Here is a tiny trained network, its code and every weight. The questions are about switching its units off for an input and a class, where a switched-off unit gives its printed mean instead of its output.

import numpy as np


def w(rows, s, z=0):
    codes = np.array(rows[::2]) - 128.0
    scale = np.full(codes.shape[1], s)
    scale[-1] = z or s
    return codes * scale


def f(y):
    return np.maximum(y, 0)


def log_softmax(a):
    a = a - a.max(-1, keepdims=True)
    return a - np.log(np.exp(a).sum(-1, keepdims=True))


def net(x, mask):
    res = np.array(x, float).reshape(1, 8) / 4 @ E
    y = f(res @ A[0][:, :-1].T + A[0][:, -1])
    res = res + np.where(mask, y, B[0][:, -1]) @ B[0][:, :-1]
    return log_softmax(res[-1] @ U[:, :-1].T + U[:, -1])


A, B = {}, {}
E = w([
[153,95,67,182,80,93],'x0',
[184,190,209,74,104,12],'x1',
[190,30,125,151,163,161],'x2',
[178,62,207,115,125,62],'x3',
[172,39,102,212,58,118],'x4',
[69,44,254,108,137,194],'x5',
[80,112,132,137,136,20],'x6',
[183,93,201,235,217,59],'x7',
],0.0076)
A[0] = w([
[81,117,169,131,129,75,102],'neuron 0',
[155,160,146,118,159,178,253],'neuron 1',
[158,206,150,147,118,134,150],'neuron 2',
[130,117,105,110,153,185,198],'neuron 3',
[155,126,143,73,162,174,108],'neuron 4',
[127,170,106,7,130,93,159],'neuron 5',
[132,49,149,146,123,109,232],'neuron 6',
[215,63,162,106,135,106,168],'neuron 7',
[149,152,134,115,173,116,211],'neuron 8',
[154,57,221,104,71,150,58],'neuron 9',
[100,143,106,129,107,85,81],'neuron 10',
[176,67,74,190,117,150,203],'neuron 11',
[137,218,171,82,109,97,216],'neuron 12',
[112,162,121,79,98,103,132],'neuron 13',
],0.014,0.0047)
B[0] = w([
[62,107,96,73,175,188,182],'neuron 0',
[106,169,137,179,127,114,205],'neuron 1',
[113,158,149,144,159,101,183],'neuron 2',
[120,163,141,151,134,254,199],'neuron 3',
[73,123,214,203,128,129,184],'neuron 4',
[114,181,207,54,115,119,245],'neuron 5',
[61,88,194,189,160,91,214],'neuron 6',
[202,114,160,159,65,109,221],'neuron 7',
[108,161,132,176,58,120,184],'neuron 8',
[124,47,157,135,119,100,219],'neuron 9',
[210,53,158,99,168,138,169],'neuron 10',
[113,196,69,150,73,102,229],'neuron 11',
[97,173,159,91,162,92,252],'neuron 12',
[154,151,123,48,166,124,198],'neuron 13',
],0.0088,0.013)
U = w([
[105,67,79,160,184,124,65],'0',
[155,158,65,199,71,147,253],'1',
[228,80,123,92,139,126,63],'2',
[149,139,18,99,70,224,114],'3',
[122,1,165,160,130,183,124],'4',
[93,190,144,143,148,172,223],'5',
[126,134,155,59,102,115,120],'6',
[171,89,165,213,104,57,86],'7',
],0.012,0.0051)

Each question gives the input, the list of numbers given to net, and the class t.
The units are the neurons (one row each of A and B). Each row of codes is followed by its name. A weight is (code - 128) times the scale printed after its matrix; where a second scale follows, it is the last column's (A, B and U).
mask holds one flag per neuron, in row order. A switched-off neuron (its flag False) gives its mean, the last column of its row in B, instead of its output. The means were averaged over made-up inputs and are rounded, as every weight is.
A unit's drop is (log p(t) with every unit on - log p(t) with that unit switched off) / (log p(t) with every unit on - log p(t) with every unit switched off).
The circuit of an input: a set's keep is (log p(t) with only the set's units on - log p(t) with every unit switched off) / (log p(t) with every unit on - log p(t) with every unit switched off). Starting from the 12 units with the biggest drops (on a tie, the unit counted first), units are removed one at a time, each time the one whose removal leaves the highest keep (on an exact tie, the one counted first), for as long as the keep stays at least 0.8.
circuit, biggest first: the units of the circuit, biggest drop first
unit that matters most: the unit with the biggest drop
top k neurons: the k neurons with the biggest drops, biggest first
drop when u is switched off: that unit's drop, to one decimal
input [-3,-4,-1,6,5,5,-5,8], class 7: circuit, biggest first : (neuron 7)
input [-1,2,8,5,-4,-7,-7,0], class 7: top 3 neurons : (neuron 7; neuron 4; neuron 0)
input [0,-7,0,-3,3,5,0,-1], class 1: circuit, biggest first : (neuron 11; neuron 5)
input [6,1,3,5,-2,0,-3,-5], class 7: circuit, biggest first : (neuron 0; neuron 12)
input [8,4,-4,5,-8,-5,3,8], class 6: top 2 neurons : (neuron 0; neuron 12)
input [2,-8,-8,-8,8,7,-1,3], class 1: circuit, biggest first : (neuron 11; neuron 5)
input [0,-2,6,-4,3,-3,5,-2], class 1: top 4 neurons : (neuron 11; neuron 0; neuron 13; neuron 5)
input [1,-2,-2,-6,2,4,4,2], class 1: circuit, biggest first : (neuron 5; neuron 12)
input [-3,8,-7,-7,-5,2,6,5], class 6: circuit, biggest first : (neuron 5; neuron 3)
input [7,0,8,-7,4,7,2,2], class 7: circuit, biggest first : (neuron 11; neuron 6)
input [7,2,-1,0,-1,0,-6,-6], class 3: top 2 neurons : (neuron 6; neuron 4)
input [1,-4,4,5,2,-5,6,-7], class 3: top 2 neurons : (neuron 4; neuron 1)
input [-1,4,-7,-3,-6,6,1,-3], class 6: top 2 neurons : (neuron 5; neuron 13)
input [5,-3,5,1,5,-7,6,-1], class 1: unit that matters most : neuron 11
input [2,-4,-4,-2,1,8,3,-8], class 3: top 2 neurons : (neuron 6; neuron 12)
input [-6,-1,-5,8,7,2,-4,-6], class 4: top 2 neurons : (neuron 9; neuron 11)
input [7,-4,0,4,-4,-3,2,-1], class 1: drop when neuron 0 is switched off : 0.1
input [7,-7,-6,-2,-3,1,-5,5], class 1: drop when neuron 7 is switched off : -0.1
input [0,2,-6,4,7,6,-2,-3], class 4: drop when neuron 11 is switched off : 0.1
input [6,-8,-5,6,0,2,-2,4], class 1: unit that matters most : neuron 11
